Below is a small trained network, with its code and all its weights. Each question gives an input and a target symbol and asks what happens when units are switched off, that is, made to give their printed mean instead of their output.

import numpy as np


def w(rows, s, z=0):
    codes = np.array(rows[::2]) - 128.0
    scale = np.full(codes.shape[1], s)
    scale[-1] = z or s
    return codes * scale


def norm(h):
    return h / np.sqrt((h * h).mean(-1, keepdims=True) + 1e-5)


def f(y):
    return np.maximum(y, 0)


def softmax(a):
    e = np.exp(a - a.max(-1, keepdims=True))
    return e / e.sum(-1, keepdims=True)


def log_softmax(a):
    a = a - a.max(-1, keepdims=True)
    return a - np.log(np.exp(a).sum(-1, keepdims=True))


def net(x, mask):
    ids = ['αβγδεζηθλμξπτφψ'.index(c) for c in x.split()]
    T = len(ids)
    res = E[ids] + P[:T]
    u = 0
    for l in range(3):
        q, k, v = (norm(res) @ M[l].T for M in (Q, K, V))
        z = softmax(np.where(np.tri(T) > 0, q @ k.T / 3**0.5, -1e9)) @ v
        res = res + np.where(mask[u], z, O[l][:, -1]) @ O[l][:, :-1]
        u += 1
        y = f(norm(res) @ A[l][:, :-1].T + A[l][:, -1])
        res = res + np.where(mask[u : u + 4], y, B[l][:, -1]) @ B[l][:, :-1]
        u += 4
    return log_softmax(norm(res)[-1] @ U[:, :-1].T + U[:, -1])


Q, K, V, O, A, B = {}, {}, {}, {}, {}, {}
E = w([
[88,198,176],'α',
[117,168,180],'β',
[133,183,157],'γ',
[128,195,146],'δ',
[115,197,78],'ε',
[129,193,145],'ζ',
[94,183,187],'η',
[90,177,191],'θ',
[107,203,82],'λ',
[139,146,205],'μ',
[12,142,70],'ξ',
[111,215,100],'π',
[67,166,185],'τ',
[65,155,127],'φ',
[125,145,201],'ψ',
],0.011)
P = w([
[202,97,150],'0',
[83,140,118],'1',
[115,114,148],'2',
[211,233,157],'3',
[62,101,116],'4',
[121,91,170],'5',
[175,230,148],'6',
[42,84,125],'7',
[129,91,173],'8',
[127,66,103],'9',
[89,99,129],'10',
[105,109,149],'11',
[100,253,58],'12',
],0.018)
Q[0] = w([
[151,127,69],'0.h0',
[179,59,1],'0.h0',
[141,163,216],'0.h0',
],0.0065)
K[0] = w([
[55,130,188],'0.h0',
[2,178,199],'0.h0',
[172,135,150],'0.h0',
],0.0095)
V[0] = w([
[3,21,84],'0.h0',
[123,66,172],'0.h0',
[117,244,167],'0.h0',
],0.0054)
O[0] = w([
[254,118,106,3],'0.h0',
[79,63,187,127],'0.h0',
[167,222,81,181],'0.h0',
],0.0043)
A[0] = w([
[253,235,65,255],'0.n0',
[135,67,111,166],'0.n1',
[204,25,58,141],'0.n2',
[112,188,56,203],'0.n3',
],0.0078,0.0051)
B[0] = w([
[144,154,205,253],'0.n0',
[183,241,137,150],'0.n1',
[174,220,69,149],'0.n2',
[105,86,253,245],'0.n3',
],0.0059,0.0048)
Q[1] = w([
[47,104,135],'1.h0',
[186,148,198],'1.h0',
[136,85,6],'1.h0',
],0.014)
K[1] = w([
[78,166,60],'1.h0',
[142,171,109],'1.h0',
[130,159,248],'1.h0',
],0.011)
V[1] = w([
[207,92,162],'1.h0',
[124,106,151],'1.h0',
[82,249,144],'1.h0',
],0.012)
O[1] = w([
[183,210,190,48],'1.h0',
[183,104,121,136],'1.h0',
[1,107,187,254],'1.h0',
],0.0084,0.0089)
A[1] = w([
[7,64,76,94],'1.n0',
[102,37,35,2],'1.n1',
[104,151,180,79],'1.n2',
[98,97,63,47],'1.n3',
],0.012,0.0015)
B[1] = w([
[61,95,161,254],'1.n0',
[247,220,208,148],'1.n1',
[142,133,187,185],'1.n2',
[209,190,183,144],'1.n3',
],0.011,0.012)
Q[2] = w([
[2,114,143],'2.h0',
[39,115,170],'2.h0',
[48,92,65],'2.h0',
],0.0095)
K[2] = w([
[63,204,68],'2.h0',
[1,223,42],'2.h0',
[116,73,79],'2.h0',
],0.0085)
V[2] = w([
[227,205,120],'2.h0',
[70,174,10],'2.h0',
[229,190,2],'2.h0',
],0.0034)
O[2] = w([
[137,176,141,68],'2.h0',
[156,60,155,97],'2.h0',
[117,134,247,1],'2.h0',
],0.011,0.0059)
A[2] = w([
[222,117,193,2],'2.n0',
[82,55,160,147],'2.n1',
[1,134,214,119],'2.n2',
[145,245,214,235],'2.n3',
],0.0077,0.0026)
B[2] = w([
[104,82,128,133],'2.n0',
[173,81,108,179],'2.n1',
[157,245,146,247],'2.n2',
[102,254,177,181],'2.n3',
],0.0086,0.013)
U = w([
[200,248,206,211],'α',
[118,220,128,75],'β',
[119,164,65,249],'γ',
[96,131,64,232],'δ',
[132,117,105,162],'ε',
[108,109,128,11],'ζ',
[136,77,187,174],'η',
[131,110,128,104],'θ',
[124,101,126,85],'λ',
[120,157,111,37],'μ',
[148,89,183,75],'ξ',
[128,101,181,42],'π',
[185,62,200,250],'τ',
[134,112,120,149],'φ',
[150,87,162,135],'ψ',
],0.011,0.0024)

Each question gives the input, a string of symbols that net reads in full, and the target symbol t.
The units are the heads (3 rows each of Q, K, V and O) and the neurons (one row each of A and B). Each row of codes is followed by its name. A weight is (code - 128) times the scale printed after its matrix; where a second scale follows, it is the last column's (O, A, B and U).
mask holds one flag per unit, layer by layer, with each layer's heads first. A switched-off unit (its flag False) gives its mean, the last column of its rows in O or B, instead of its output. The means were averaged over made-up inputs and are rounded, as every weight is.
A unit's drop is (log p(t) with every unit on - log p(t) with that unit switched off) / (log p(t) with every unit on - log p(t) with every unit switched off).
The circuit of an input: a set's keep is (log p(t) with only the set's units on - log p(t) with every unit switched off) / (log p(t) with every unit on - log p(t) with every unit switched off). Starting from the 12 units with the biggest drops (on a tie, the unit counted first), units are removed one at a time, each time the one whose removal leaves the highest keep (on an exact tie, the one counted first), for as long as the keep stays at least 0.8.
circuit, biggest first: the units of the circuit, biggest drop first
unit that matters most: the unit with the biggest drop
k most important neurons: the k neurons with the biggest drops, biggest first
top k neurons in layer l: the k neurons of layer l with the biggest drops, biggest first
drop of u: that unit's drop, to one decimal
input ξ β α ζ λ ψ γ λ φ τ, target α: circuit, biggest first : (1.n1 0.n3 1.h0 0.n0)
input ε η ε β τ γ α ξ φ λ, target α: 2 most important neurons : (0.n2 0.n0)
input ξ π λ π τ φ, target α: circuit, biggest first : (0.h0 1.h0 0.n3)
input ζ γ ξ φ θ ε η α τ ξ ε, target α: 4 most important neurons : (1.n1 1.n3 0.n0 2.n2)
input ζ ζ δ β θ η λ η θ ψ, target α: circuit, biggest first : (0.n2 0.h0 0.n3 1.h0)
input τ β δ λ τ α μ μ τ π, target α: unit that matters most : 0.n2
input ξ φ γ ε μ φ, target α: 2 most important neurons : (1.n0 0.n3)
input γ τ ζ λ ξ φ φ ψ τ θ, target α: circuit, biggest first : (1.n1 1.h0 0.n0 0.n3)
input γ θ φ τ ξ ζ β φ η ε, target α: circuit, biggest first : (1.h0 0.h0)
input δ ξ π φ τ τ β φ ψ η, target α: 4 most important neurons : (1.n1 0.n3 1.n3 0.n0)
input φ λ ξ α π ξ φ μ τ ζ, target α: circuit, biggest first : (0.h0 1.h0)
input α α τ ζ τ λ ζ η γ μ, target α: 2 most important neurons : (0.n1 1.n0)
input λ α ψ δ τ ζ ψ τ π ξ, target α: 3 most important neurons : (1.n1 1.n3 0.n2)
input μ ζ ξ ξ ε α π φ ξ β, target α: unit that matters most : 1.n0
input π δ δ ζ α θ ξ ζ θ ψ, target α: 2 most important neurons : (0.n1 0.n2)
input δ φ α α η β δ φ φ ξ, target α: circuit, biggest first : (1.n1 0.h0)
input τ τ θ φ φ δ ψ τ β γ, target α: top 2 neurons in layer 0 : (0.n1 0.n0)
input ξ τ ζ β ξ β, target α: 2 most important neurons : (0.n3 1.n0)
input ξ θ η ζ β φ ξ φ θ, target α: drop of 1.h0 : 2.3
input τ ξ α δ η δ π η φ γ, target α: top neuron in layer 1 : (1.n0)
input ξ δ θ ξ γ η, target α: drop of 0.n1 : -0.1
input ξ α ψ γ τ τ, target α: drop of 0.h0 : 2.0
